Below is a small trained network, with its code and all its weights. Each question gives an input and a target symbol and asks what happens when units are switched off, that is, made to give their printed mean instead of their output.

import numpy as np


def w(rows, s, z=0):
    codes = np.array(rows[::2]) - 128.0
    scale = np.full(codes.shape[1], s)
    scale[-1] = z or s
    return codes * scale


def f(y):
    return np.maximum(y, 0)


def softmax(a):
    e = np.exp(a - a.max(-1, keepdims=True))
    return e / e.sum(-1, keepdims=True)


def log_softmax(a):
    a = a - a.max(-1, keepdims=True)
    return a - np.log(np.exp(a).sum(-1, keepdims=True))


def net(x, mask):
    ids = ['αγδεζημξπστφψω'.index(c) for c in x.split()]
    T = len(ids)
    res = E[ids] + P[:T]
    u = 0
    for l in range(2):
        r = res
        for j in range(3):
            rows = slice(2 * j, 2 * j + 2)
            q, k, v = (r @ M[l][rows].T for M in (Q, K, V))
            z = softmax(np.where(np.tri(T) > 0, q @ k.T / 2**0.5, -1e9)) @ v
            o = O[l][rows]
            res = res + np.where(mask[u + j], z, o[:, -1]) @ o[:, :-1]
        u += 3
        y = f(res @ A[l][:, :-1].T + A[l][:, -1])
        res = res + np.where(mask[u : u + 4], y, B[l][:, -1]) @ B[l][:, :-1]
        u += 4
    return log_softmax(res[-1] @ U[:, :-1].T + U[:, -1])


Q, K, V, O, A, B = {}, {}, {}, {}, {}, {}
E = w([
[197,144,97,136],'α',
[109,172,181,161],'γ',
[144,46,114,194],'δ',
[76,29,149,175],'ε',
[177,181,118,79],'ζ',
[110,173,187,157],'η',
[191,104,116,134],'μ',
[95,115,122,209],'ξ',
[101,254,172,73],'π',
[174,56,98,51],'σ',
[186,155,92,107],'τ',
[173,147,140,142],'φ',
[126,204,127,87],'ψ',
[136,222,124,62],'ω',
],0.013)
P = w([
[156,178,149,200],'0',
[151,168,242,26],'1',
[149,70,209,66],'2',
[96,42,207,59],'3',
[109,153,2,124],'4',
[148,156,17,68],'5',
],0.0063)
Q[0] = w([
[211,105,204,120],'L0H1',
[144,69,110,97],'L0H1',
[69,94,70,126],'L0H2',
[6,187,155,211],'L0H2',
[179,100,140,113],'L0H3',
[155,119,113,149],'L0H3',
],0.016)
K[0] = w([
[206,149,30,114],'L0H1',
[158,177,126,119],'L0H1',
[59,58,28,88],'L0H2',
[101,66,159,5],'L0H2',
[112,114,187,168],'L0H3',
[206,104,211,135],'L0H3',
],0.012)
V[0] = w([
[121,196,140,90],'L0H1',
[222,93,153,145],'L0H1',
[76,120,74,182],'L0H2',
[159,166,105,195],'L0H2',
[64,84,159,179],'L0H3',
[167,110,84,245],'L0H3',
],0.013)
O[0] = w([
[91,144,172,241,137],'L0H1',
[38,27,167,24,253],'L0H1',
[148,254,146,118,94],'L0H2',
[31,103,192,193,210],'L0H2',
[223,229,225,106,136],'L0H3',
[49,217,89,15,165],'L0H3',
],0.0072,0.0037)
A[0] = w([
[238,138,128,117,249],'L0N1',
[176,162,1,151,85],'L0N2',
[76,149,108,124,70],'L0N3',
[212,22,36,103,14],'L0N4',
],0.0093,0.0018)
B[0] = w([
[58,131,134,149,180],'L0N1',
[43,76,218,155,187],'L0N2',
[195,87,82,107,177],'L0N3',
[109,254,155,81,253],'L0N4',
],0.0078,0.0026)
Q[1] = w([
[2,125,176,69],'L1H1',
[140,200,20,94],'L1H1',
[179,205,6,186],'L1H2',
[142,91,251,100],'L1H2',
[153,19,7,148],'L1H3',
[121,153,75,155],'L1H3',
],0.0098)
K[1] = w([
[145,165,9,128],'L1H1',
[231,84,169,165],'L1H1',
[198,69,165,102],'L1H2',
[91,167,53,143],'L1H2',
[170,127,132,201],'L1H3',
[102,149,136,136],'L1H3',
],0.015)
V[1] = w([
[80,56,84,126],'L1H1',
[110,174,151,80],'L1H1',
[82,77,50,47],'L1H2',
[130,141,24,249],'L1H2',
[163,96,115,88],'L1H3',
[83,65,153,175],'L1H3',
],0.017)
O[1] = w([
[167,196,178,156,119],'L1H1',
[123,36,140,100,203],'L1H1',
[67,141,228,182,151],'L1H2',
[4,235,110,149,6],'L1H2',
[134,169,127,178,126],'L1H3',
[152,190,135,64,141],'L1H3',
],0.013,0.016)
A[1] = w([
[179,255,111,87,249],'L1N1',
[184,119,221,69,164],'L1N2',
[41,178,187,191,52],'L1N3',
[185,189,60,17,106],'L1N4',
],0.0083,0.002)
B[1] = w([
[102,8,141,80,173],'L1N1',
[73,176,92,170,253],'L1N2',
[211,193,104,70,160],'L1N3',
[137,161,134,222,188],'L1N4',
],0.012,0.03)
U = w([
[161,56,227,192,63],'α',
[244,69,187,22,130],'γ',
[72,185,178,249,103],'δ',
[2,120,70,223,1],'ε',
[42,162,134,146,229],'ζ',
[181,112,221,47,149],'η',
[191,154,54,201,177],'μ',
[194,171,184,130,136],'ξ',
[186,141,58,207,176],'π',
[148,192,190,217,120],'σ',
[188,55,122,53,46],'τ',
[45,128,102,81,194],'φ',
[78,76,171,240,111],'ψ',
[79,80,103,42,162],'ω',
],0.0054,0.0059)

Each question gives the input, a string of symbols that net reads in full, and the target symbol t.
The units are the heads (2 rows each of Q, K, V and O) and the neurons (one row each of A and B). Each row of codes is followed by its name. A weight is (code - 128) times the scale printed after its matrix; where a second scale follows, it is the last column's (O, A, B and U).
mask holds one flag per unit, layer by layer, with each layer's heads first. A switched-off unit (its flag False) gives its mean, the last column of its rows in O or B, instead of its output. The means were averaged over made-up inputs and are rounded, as every weight is.
A unit's drop is (log p(t) with every unit on - log p(t) with that unit switched off) / (log p(t) with every unit on - log p(t) with every unit switched off).
The circuit of an input: a set's keep is (log p(t) with only the set's units on - log p(t) with every unit switched off) / (log p(t) with every unit on - log p(t) with every unit switched off). Starting from the 12 units with the biggest drops (on a tie, the unit counted first), units are removed one at a time, each time the one whose removal leaves the highest keep (on an exact tie, the one counted first), for as long as the keep stays at least 0.8.
circuit, biggest first: the units of the circuit, biggest drop first
most important unit: the unit with the biggest drop
k most important neurons: the k neurons with the biggest drops, biggest first
k most important neurons of layer l: the k neurons of layer l with the biggest drops, biggest first
input π δ τ π, target ε: most important unit	L1N4
input η φ μ, target π: circuit, biggest first	(L1N4 L1H2)
input ζ η μ η, target γ: 3 most important neurons of layer 1	(L1N3 L1N1 L1N2)
input ψ δ ψ, target φ: circuit, biggest first	(L1H2 L0H3 L0H1 L1N2)
input σ σ δ ω γ ψ, target ψ: 2 most important neurons	(L0N4 L1N3)
input ω η η, target ω: circuit, biggest first	(L1H2 L0H1 L1N2 L1H1)
input μ ω τ η, target δ: circuit, biggest first	(L0H3 L1H2 L1N1)
input σ δ σ ψ, target ψ: 3 most important neurons	(L0N4 L1N2 L1N3)
input α μ ζ σ, target σ: 3 most important neurons of layer 1	(L1N3 L1N2 L1N1)
input η δ α, target μ: circuit, biggest first	(L1N4 L1H2)
input ξ δ η δ, target τ: circuit, biggest first	(L0H3 L1H1 L1H2)
input τ δ γ η, target η: 4 most important neurons	(L1N3 L1N1 L1N4 L0N4)
input γ σ φ, target π: circuit, biggest first	(L1H2 L1N4)
input μ δ τ δ, target σ: most important unit	L1H1
input ω η ξ, target φ: 3 most important neurons	(L1N1 L1N4 L1N3)
input δ δ τ, target α: circuit, biggest first	(L0H1 L1H2)
input π δ η, target ε: 2 most important neurons	(L1N4 L1N1)
input δ σ φ δ μ, target α: circuit, biggest first	(L1H2 L0H1)
input η μ ζ τ, target π: circuit, biggest first	(L1N4 L1H2 L0H1)
input η μ ζ ζ, target μ: most important unit	L1N4
input ξ δ δ, target ω: 2 most important neurons	(L1N3 L0N3)
input ε η δ, target τ: circuit, biggest first	(L0H3 L1H1 L1H2 L1N2)
input η ξ ξ, target μ: circuit, biggest first	(L1H2 L0H3 L0H1)
input γ η δ, target π: circuit, biggest first	(L1H2 L1N4 L0H1)
input ζ ζ η, target η: 2 most important neurons	(L1N1 L1N3)
